Rows, each with its class
[  2.4 -10.5  18.3  -6.8 -13.2   6.0  26.7 -24.2 -58.6   5.0  11.8 -11.3
 -16.5  29.7  13.9  35.8 -12.3 -20.3   6.0   7.1   8.0   9.2  -8.1   9.6
  -6.9   2.5  -5.9 -38.6  12.2  -2.9  86.8  12.6  -3.6 -27.6  21.3   2.8
 -11.5] | nf
[  3.4 -35.8  23.9  -4.6 -21.7   7.3  17.9 -23.9 -47.8  -7.3   6.8  -5.3
 -25.2   9.2  14.0  12.9   9.8 -19.1  -1.2   5.9   4.0   3.5  11.5  -3.1
   3.5   3.6  -0.4 -32.5  12.3  23.0  28.7  14.0  -1.8 -17.1  17.8   3.0
 -20.9] | tl
[  0.8 -10.1  14.5  -6.1 -32.9  -4.2  16.8 -16.7  10.5  -1.4   4.6  -3.4
 -19.1   1.2   4.0  19.7  11.9  -5.4   4.3  11.6   5.8   5.2 -19.6   8.9
  -5.4  -9.4  -5.2 -29.5  17.4  12.8  86.8  -5.7  19.3 -25.2   7.5  -3.5
 -14.3] | nf
[  5.6  -7.1  21.2 -10.8 -16.1  14.3  20.8 -29.4   7.0 -11.6 -28.2  -7.1
  -8.2  17.0   5.7  -2.6 -13.4 -18.3   7.6  -7.9   7.1  -4.6   2.3   0.3
 -15.7   4.1  19.3 -27.6   4.3  10.0  54.5  10.3  -1.7 -23.7   6.2   4.6
 -11.3] | tl
[  8.2 -13.0  33.4 -12.5 -20.4  21.3  16.0 -22.5   7.1  -6.1  -2.3  -9.2
 -39.6  28.1  13.9  18.1 -15.5 -29.9   5.9  12.3   5.8   0.5 -21.0  10.9
  -5.5 -10.2  11.8 -38.5  13.8 -13.6  86.8  13.2 -15.5  -8.5 -58.4   0.8
 -20.0] | tl
[  8.5 -21.8  14.5  -5.8 -14.4   9.4   7.1 -14.6  17.7   0.5  -5.5   0.1
 -17.1 -14.0  13.0  11.8  12.1 -13.4 -15.5   2.7   2.2   2.0  -1.7  -4.2
   2.4  13.2  -2.7 -12.4   1.7   7.0  33.5   3.2  -9.9   0.0  11.7  12.1
 -13.2] | tl
[ 10.5  -8.6  13.2 -32.2 -18.4  11.1  20.8 -24.0  19.2   6.6   3.9  -6.6
 -13.3  19.3  17.3  37.5  17.6 -14.9   8.0  13.6   2.6  -5.7 -19.4   8.9
  -3.2 -13.5  12.2 -15.1  -8.6 -10.3  86.8   8.1 -26.0 -26.5  10.6  -2.1
 -28.3] | nf
[  1.6 -18.7  15.5  -9.2 -16.6  28.0  35.2 -43.5   6.5   9.0   4.0   3.8
 -26.9  12.4   2.8  25.9   1.5  -7.5   5.1  15.2   6.5   7.9 -23.4   4.1
  -3.7  -7.7  -4.8 -44.0 -32.1   1.4  81.6  16.8  -6.6 -41.2  20.7   6.3
 -11.3] | tl
[ 14.2 -11.4  18.5  -6.5 -37.8  -9.1  21.6 -10.2   4.2  -1.2   3.4   2.1
 -20.1   7.6  10.8  18.4  15.1 -20.0   6.8   9.8   0.5   1.0  -5.7   7.9
   5.1  -2.9  -3.9 -32.1  36.1  -0.5  86.8   2.1 -20.1 -28.4  13.9 -16.7
 -38.9] | tl
[  9.8 -13.9  16.9 -10.4 -18.6   1.2  21.3 -24.6  15.4  -0.2   3.5 -11.5
 -11.6  17.6   7.8  26.0  -5.6 -18.8  10.6   4.7   7.9  -2.5 -12.4   9.9
  -2.3  19.2  -1.5 -51.1  -2.5  -7.8  72.7  10.9   5.6  -8.6   8.6  16.8
 -17.1] | nf
[  0.0 -13.1  20.1   6.0 -16.8  -2.2  29.2 -17.7 -10.1 -10.1 -10.7 -13.0
  -6.8  24.1   4.4   6.8  -4.6 -17.5   6.3  10.9  -0.5  -2.4  11.5  11.2
  -2.1   1.5  -1.7 -23.7  23.5  -8.5  67.9  -0.8  -3.5 -21.4  -0.8   4.8
 -26.5] | tl
[  6.6 -15.4  22.8  -4.8 -15.3   9.5  18.5 -23.3   2.0   1.3  -0.2  -6.3
  -2.9  14.1  -1.1  12.3  -2.0 -13.5   7.7  13.9   2.1   0.0  13.8   4.5
  -0.9   5.7   1.3 -22.6  20.2   4.5  86.0   5.5  -2.1 -14.7  15.4  -2.4
  -3.8] | tl
[ 11.7 -10.1  10.1  -6.7 -17.2  -3.8  18.5 -21.9  11.4   2.4  10.7  -1.0
 -17.8   9.9  21.1  16.3   5.6  -8.3 -23.1  26.1   3.0   8.7 -14.8  -5.0
   1.1  -4.8  14.3 -28.6  27.1  11.1  86.6   4.8  -7.5 -27.8  11.1  -8.8
  -6.2] | tl
[  7.1  -5.0  11.7 -16.5 -30.6   4.8   9.4 -27.5  11.5   3.3  -1.4  -6.0
 -13.8  18.1   2.6  20.9  17.5 -14.1  12.5  -6.9   4.7  -1.7 -36.6   9.3
  -0.1 -13.9   4.2 -20.1   1.0  -2.7  81.6  12.4   0.1 -21.7  -7.1   7.6
 -26.7] | nf
[ 10.8 -13.5  19.3  -8.2 -19.8   0.4  20.8 -25.0   3.0   1.5   5.2  -1.4
 -17.7  17.8   8.8   7.1   8.5 -16.0  10.3  15.6   5.2  11.2 -20.5  30.1
   1.1 -14.1   3.7 -22.3  20.1   3.4  84.8 -26.1  -0.5 -20.1   1.5   2.6
  -8.3] | tl
[  0.8 -13.1  17.1 -18.0 -19.6   6.5   8.8 -18.7  -7.9   0.0  -2.2   4.6
 -12.8   0.7   8.6   0.2  -0.2 -15.7   9.8  10.2 -24.3   0.5   3.5   3.3
   2.5   9.6   2.7 -25.0  33.9  27.9  49.8   8.0 -11.9 -21.1  12.5   1.5
 -45.8] | tl
[ 10.5 -21.5  14.3  -3.4 -22.9   6.8  18.5 -24.4 -32.2  -4.7  10.7   2.7
 -27.0  29.3   4.1  30.1  15.7 -15.0  10.4  26.6   2.5   8.9   5.1   3.5
   2.0   0.1 -10.9 -40.6   6.9  -9.2  86.8  15.1  -6.0 -33.8  23.5  -5.7
  -8.7] | tl
[  4.1 -13.3  19.7  -7.3 -15.6   8.0  15.7 -29.3  -0.2 -17.7  12.3  -1.5
 -16.2  11.7  18.1  24.1   0.5 -13.1   9.0  23.3   6.2   8.7  -8.7  -1.3
  -4.2  -3.1 -10.3 -37.9  35.3   8.8  54.7  15.5  -9.4 -17.7  23.1   5.8
  -7.1] | tl
[  9.8 -39.2  29.1 -10.4  -9.4   4.8   6.2 -23.1   8.8   0.2   2.7  -2.7
  -9.7  -4.7  10.0  10.1   5.4 -25.0   9.3  10.4   5.4   2.1  -2.0  -2.3
  -0.3  63.0   0.9 -36.2  29.0  28.6  42.7   5.2 -14.2 -15.6  13.4  -5.5
   0.5] | tl
[  8.2 -17.2  15.0  -8.7 -17.5  -2.4  10.1 -21.8   0.2   3.7   5.8   2.8
 -22.6   5.3  10.3  16.0   1.7 -16.5   0.5   8.9   5.6  -4.0  -0.3   6.7
   6.1   4.7  -9.2 -27.6  -6.7   0.8  47.9  -1.9 -18.4 -31.8  15.4   0.4
  -6.3] | tl
